Here is a tiny trained network, its code and every weight. The questions are about switching its units off for an input and a class, where a switched-off unit gives its printed mean instead of its output.

import numpy as np


def w(rows, s, z=0):
    codes = np.array(rows[::2]) - 128.0
    scale = np.full(codes.shape[1], s)
    scale[-1] = z or s
    return codes * scale


def norm(h):
    return h / np.sqrt((h * h).mean(-1, keepdims=True) + 1e-5)


def f(y):
    return np.maximum(y, 0)


def log_softmax(a):
    a = a - a.max(-1, keepdims=True)
    return a - np.log(np.exp(a).sum(-1, keepdims=True))


def net(x, mask):
    res = np.array(x, float).reshape(1, 8) / 4 @ E
    u = 0
    for l in range(2):
        y = f(norm(res) @ A[l][:, :-1].T + A[l][:, -1])
        res = res + np.where(mask[u : u + 10], y, B[l][:, -1]) @ B[l][:, :-1]
        u += 10
    return log_softmax(norm(res)[-1] @ U[:, :-1].T + U[:, -1])


A, B = {}, {}
E = w([
[167,229,137,51],'x0',
[129,125,137,125],'x1',
[129,129,132,130],'x2',
[124,127,127,131],'x3',
[124,120,126,131],'x4',
[39,213,184,156],'x5',
[218,149,193,219],'x6',
[116,64,254,59],'x7',
],0.0008)
A[0] = w([
[211,62,84,102,7],'L0N1',
[83,58,147,180,169],'L0N2',
[56,175,87,151,61],'L0N3',
[129,79,53,81,41],'L0N4',
[214,65,89,98,2],'L0N5',
[70,52,96,146,137],'L0N6',
[201,82,70,127,66],'L0N7',
[176,36,118,85,74],'L0N8',
[124,1,106,215,156],'L0N9',
[185,138,155,194,46],'L0N10',
],0.0027,0.002)
B[0] = w([
[2,42,122,198,151],'L0N1',
[145,161,138,69,219],'L0N2',
[139,51,147,157,161],'L0N3',
[61,160,166,151,154],'L0N4',
[14,38,64,183,149],'L0N5',
[184,170,140,114,199],'L0N6',
[45,51,124,178,168],'L0N7',
[39,100,155,170,175],'L0N8',
[157,219,127,68,249],'L0N9',
[184,126,192,182,151],'L0N10',
],0.0037,0.0017)
A[1] = w([
[85,247,5,211,192],'L1N1',
[166,250,126,74,44],'L1N2',
[15,125,51,18,4],'L1N3',
[27,69,127,193,37],'L1N4',
[45,169,185,187,38],'L1N5',
[73,208,160,131,30],'L1N6',
[204,225,120,58,18],'L1N7',
[54,166,182,160,59],'L1N8',
[53,233,168,177,70],'L1N9',
[29,177,55,44,34],'L1N10',
],0.0025,0.002)
B[1] = w([
[70,121,224,31,251],'L1N1',
[201,63,2,143,171],'L1N2',
[229,172,166,252,177],'L1N3',
[141,104,29,189,149],'L1N4',
[65,5,32,240,142],'L1N5',
[128,85,18,158,145],'L1N6',
[219,145,23,163,154],'L1N7',
[88,66,37,143,145],'L1N8',
[126,33,39,119,171],'L1N9',
[240,122,136,237,179],'L1N10',
],0.0034,0.0025)
U = w([
[11,7,10,246,213],'0',
[228,212,64,130,252],'1',
[251,244,232,248,6],'2',
[20,253,247,13,67],'3',
],0.0037,0.0018)

Each question gives the input, the list of numbers given to net, and the class t.
The units are the neurons (one row each of A and B). Each row of codes is followed by its name. A weight is (code - 128) times the scale printed after its matrix; where a second scale follows, it is the last column's (A, B and U).
mask holds one flag per neuron, layer by layer. A switched-off neuron (its flag False) gives its mean, the last column of its row in B, instead of its output. The means were averaged over made-up inputs and are rounded, as every weight is.
A unit's drop is (log p(t) with every unit on - log p(t) with that unit switched off) / (log p(t) with every unit on - log p(t) with every unit switched off).
unit that matters most: the unit with the biggest drop
k most important neurons: the k neurons with the biggest drops, biggest first
top k neurons in layer l: the k neurons of layer l with the biggest drops, biggest first
drop of u: that unit's drop, to one decimal
input [-8,0,-1,-4,8,3,5,-6], class 1: top neuron in layer 0	(L0N9)
input [-7,1,3,-5,-2,-1,-2,-6], class 1: top 3 neurons in layer 0	(L0N9, L0N2, L0N6)
input [8,6,3,2,4,-8,4,1], class 0: 2 most important neurons	(L0N5, L0N1)
input [-6,3,-4,0,-3,4,0,-5], class 1: 2 most important neurons	(L0N9, L0N2)
input [-8,-8,1,7,-2,-4,-5,2], class 1: 2 most important neurons	(L0N9, L0N6)
input [7,5,-7,0,-5,3,-8,8], class 2: 3 most important neurons	(L1N3, L1N10, L1N1)
input [5,2,-2,5,-6,7,-6,6], class 0: 2 most important neurons	(L0N2, L0N9)
input [-6,-8,5,4,-8,7,-8,5], class 2: 4 most important neurons	(L1N3, L1N10, L0N2, L0N8)
input [-8,-8,4,3,-6,5,-4,5], class 1: 4 most important neurons	(L0N2, L0N9, L0N6, L1N1)
input [4,6,0,2,5,-4,-2,-7], class 3: 2 most important neurons	(L1N1, L0N9)
input [-1,-3,6,-6,-8,5,5,-7], class 3: top 3 neurons in layer 0	(L0N8, L0N7, L0N1)
input [3,7,-4,7,5,0,1,-8], class 3: 2 most important neurons	(L1N1, L0N9)
input [4,-4,5,-8,1,8,6,-4], class 0: 2 most important neurons	(L1N9, L0N9)
input [1,-4,-3,-8,-1,5,5,-3], class 0: top 3 neurons in layer 1	(L1N9, L1N5, L1N3)
input [-4,-7,-3,-1,3,1,4,0], class 1: most important neuron	(L0N9)
input [6,0,-5,6,6,6,4,-5], class 0: top 4 neurons in layer 1	(L1N9, L1N2, L1N5, L1N6)
input [-5,-1,-4,4,-3,-5,1,7], class 3: 2 most important neurons	(L0N9, L0N8)
input [3,8,0,-2,-1,-6,4,-8], class 3: top 3 neurons in layer 1	(L1N1, L1N2, L1N10)
input [2,-2,-4,-4,4,8,4,-6], class 0: top 2 neurons in layer 1	(L1N9, L1N5)
input [7,-8,8,8,-5,4,-8,-4], class 2: top 2 neurons in layer 0	(L0N9, L0N3)
input [-5,-8,-7,-5,-3,4,-5,-2], class 1: unit that matters most	L0N6
input [-8,8,-4,-6,-6,4,5,-1], class 1: top 2 neurons in layer 0	(L0N9, L0N2)
input [2,8,-4,2,8,-3,-4,-4], class 2: drop of L1N3	0.5
